Here is a tiny trained network, its code and every weight. The questions are about switching its units off for an input and a target symbol, where a switched-off unit gives its printed mean instead of its output.

import numpy as np


def w(rows, s, z=0):
    codes = np.array(rows[::2]) - 128.0
    scale = np.full(codes.shape[1], s)
    scale[-1] = z or s
    return codes * scale


def f(y):
    return y / 2 * (1 + np.tanh(0.7978845608 * (y + 0.044715 * y**3)))


def softmax(a):
    e = np.exp(a - a.max(-1, keepdims=True))
    return e / e.sum(-1, keepdims=True)


def log_softmax(a):
    a = a - a.max(-1, keepdims=True)
    return a - np.log(np.exp(a).sum(-1, keepdims=True))


def net(x, mask):
    ids = ['ΓΔΞΣΨβθπ'.index(c) for c in x.split()]
    T = len(ids)
    res = E[ids] + P[:T]
    q, k, v = (res @ M[0].T for M in (Q, K, V))
    z = softmax(np.where(np.tri(T) > 0, q @ k.T / 4**0.5, -1e9)) @ v
    res = res + np.where(mask[0], z, O[0][:, -1]) @ O[0][:, :-1]
    y = f(res @ A[0][:, :-1].T + A[0][:, -1])
    res = res + np.where(mask[1:13], y, B[0][:, -1]) @ B[0][:, :-1]
    return log_softmax(res[-1] @ U[:, :-1].T + U[:, -1])


Q, K, V, O, A, B = {}, {}, {}, {}, {}, {}
E = w([
[69,180,164,107,105],'Γ',
[5,191,142,117,95],'Δ',
[240,127,126,126,165],'Ξ',
[199,171,60,87,93],'Σ',
[135,205,183,88,178],'Ψ',
[134,173,86,126,168],'β',
[82,63,166,76,170],'θ',
[198,246,126,86,107],'π',
],0.018)
P = w([
[110,106,105,100,82],'0',
[1,134,81,137,56],'1',
[80,149,77,120,84],'2',
[117,141,106,140,154],'3',
[127,113,128,183,177],'4',
[122,123,178,158,168],'5',
[128,100,217,121,109],'6',
],0.0064)
Q[0] = w([
[103,179,143,21,85],'head 1',
[168,174,255,165,57],'head 1',
[145,149,75,112,89],'head 1',
[134,194,183,149,107],'head 1',
],0.0067)
K[0] = w([
[206,129,209,71,255],'head 1',
[141,137,61,216,175],'head 1',
[160,87,204,104,134],'head 1',
[149,105,69,209,169],'head 1',
],0.0066)
V[0] = w([
[33,146,10,198,73],'head 1',
[100,77,217,83,54],'head 1',
[173,38,76,144,46],'head 1',
[131,117,2,140,74],'head 1',
],0.0086)
O[0] = w([
[157,88,192,78,41,245],'head 1',
[119,221,245,98,224,112],'head 1',
[173,134,176,214,171,2],'head 1',
[130,71,142,139,39,151],'head 1',
],0.011,0.0055)
A[0] = w([
[179,120,149,109,245,139],'neuron 1',
[234,195,38,141,72,227],'neuron 2',
[90,143,103,200,126,102],'neuron 3',
[106,174,116,66,92,105],'neuron 4',
[121,180,217,155,160,144],'neuron 5',
[215,68,238,77,213,65],'neuron 6',
[104,157,65,207,147,155],'neuron 7',
[120,78,1,114,26,194],'neuron 8',
[138,139,75,249,106,253],'neuron 9',
[52,10,124,96,174,59],'neuron 10',
[251,79,133,102,163,99],'neuron 11',
[81,193,75,121,97,159],'neuron 12',
],0.0083,0.0028)
B[0] = w([
[117,99,116,187,86,134],'neuron 1',
[49,147,191,160,138,185],'neuron 2',
[181,136,116,92,128,131],'neuron 3',
[255,172,66,141,164,227],'neuron 4',
[108,166,145,113,103,142],'neuron 5',
[116,184,54,160,151,140],'neuron 6',
[144,153,26,143,74,138],'neuron 7',
[178,86,160,126,165,253],'neuron 8',
[80,128,95,98,76,144],'neuron 9',
[146,192,176,145,150,146],'neuron 10',
[93,133,94,119,117,137],'neuron 11',
[165,84,153,177,139,212],'neuron 12',
],0.009,0.012)
U = w([
[80,203,128,75,191,214],'Γ',
[174,204,98,19,107,101],'Δ',
[73,179,14,108,68,79],'Ξ',
[66,201,144,79,3,102],'Σ',
[197,188,14,88,245,3],'Ψ',
[143,108,138,130,138,205],'β',
[182,232,153,240,174,149],'θ',
[188,67,37,37,189,182],'π',
],0.0058,0.0035)

Each question gives the input, a string of symbols that net reads in full, and the target symbol t.
The units are the heads (4 rows each of Q, K, V and O) and the neurons (one row each of A and B). Each row of codes is followed by its name. A weight is (code - 128) times the scale printed after its matrix; where a second scale follows, it is the last column's (O, A, B and U).
mask holds one flag per unit, heads first, then neurons. A switched-off unit (its flag False) gives its mean, the last column of its rows in O or B, instead of its output. The means were averaged over made-up inputs and are rounded, as every weight is.
A unit's drop is (log p(t) with every unit on - log p(t) with that unit switched off) / (log p(t) with every unit on - log p(t) with every unit switched off).
The circuit of an input: a set's keep is (log p(t) with only the set's units on - log p(t) with every unit switched off) / (log p(t) with every unit on - log p(t) with every unit switched off). Starting from the 12 units with the biggest drops (on a tie, the unit counted first), units are removed one at a time, each time the one whose removal leaves the highest keep (on an exact tie, the one counted first), for as long as the keep stays at least 0.8.
circuit, biggest first: the units of the circuit, biggest drop first
k most important neurons: the k neurons with the biggest drops, biggest first
drop of u: that unit's drop, to one decimal
input Δ β Δ Δ β β Γ, target π: circuit, biggest first	[head 1; neuron 8]
input β β β, target β: circuit, biggest first	[head 1; neuron 2; neuron 8]
input Δ β Δ Γ β Δ, target π: circuit, biggest first	[head 1; neuron 8; neuron 2]
input β Γ Δ, target π: circuit, biggest first	[neuron 8; head 1; neuron 2; neuron 4]
input θ Ψ Δ Σ, target θ: circuit, biggest first	[neuron 2; head 1]
input β Δ Γ θ, target Γ: circuit, biggest first	[neuron 10; head 1; neuron 12]
input Δ Δ Ψ, target Ψ: circuit, biggest first	[head 1; neuron 4]
input Δ Δ Δ Δ Δ, target Δ: circuit, biggest first	[head 1; neuron 4]
input β Σ Σ, target β: most important neuron	[neuron 8]
input Δ Ψ Γ Δ Ψ Δ, target Ψ: 2 most important neurons	[neuron 4; neuron 2]
input β Σ Δ, target β: 2 most important neurons	[neuron 8; neuron 12]
input Γ Ψ Δ Ψ, target Ψ: drop of head 1	1.1
input Σ Δ Σ, target β: drop of neuron 2	0.3
input Δ Δ Δ, target Δ: drop of head 1	0.8
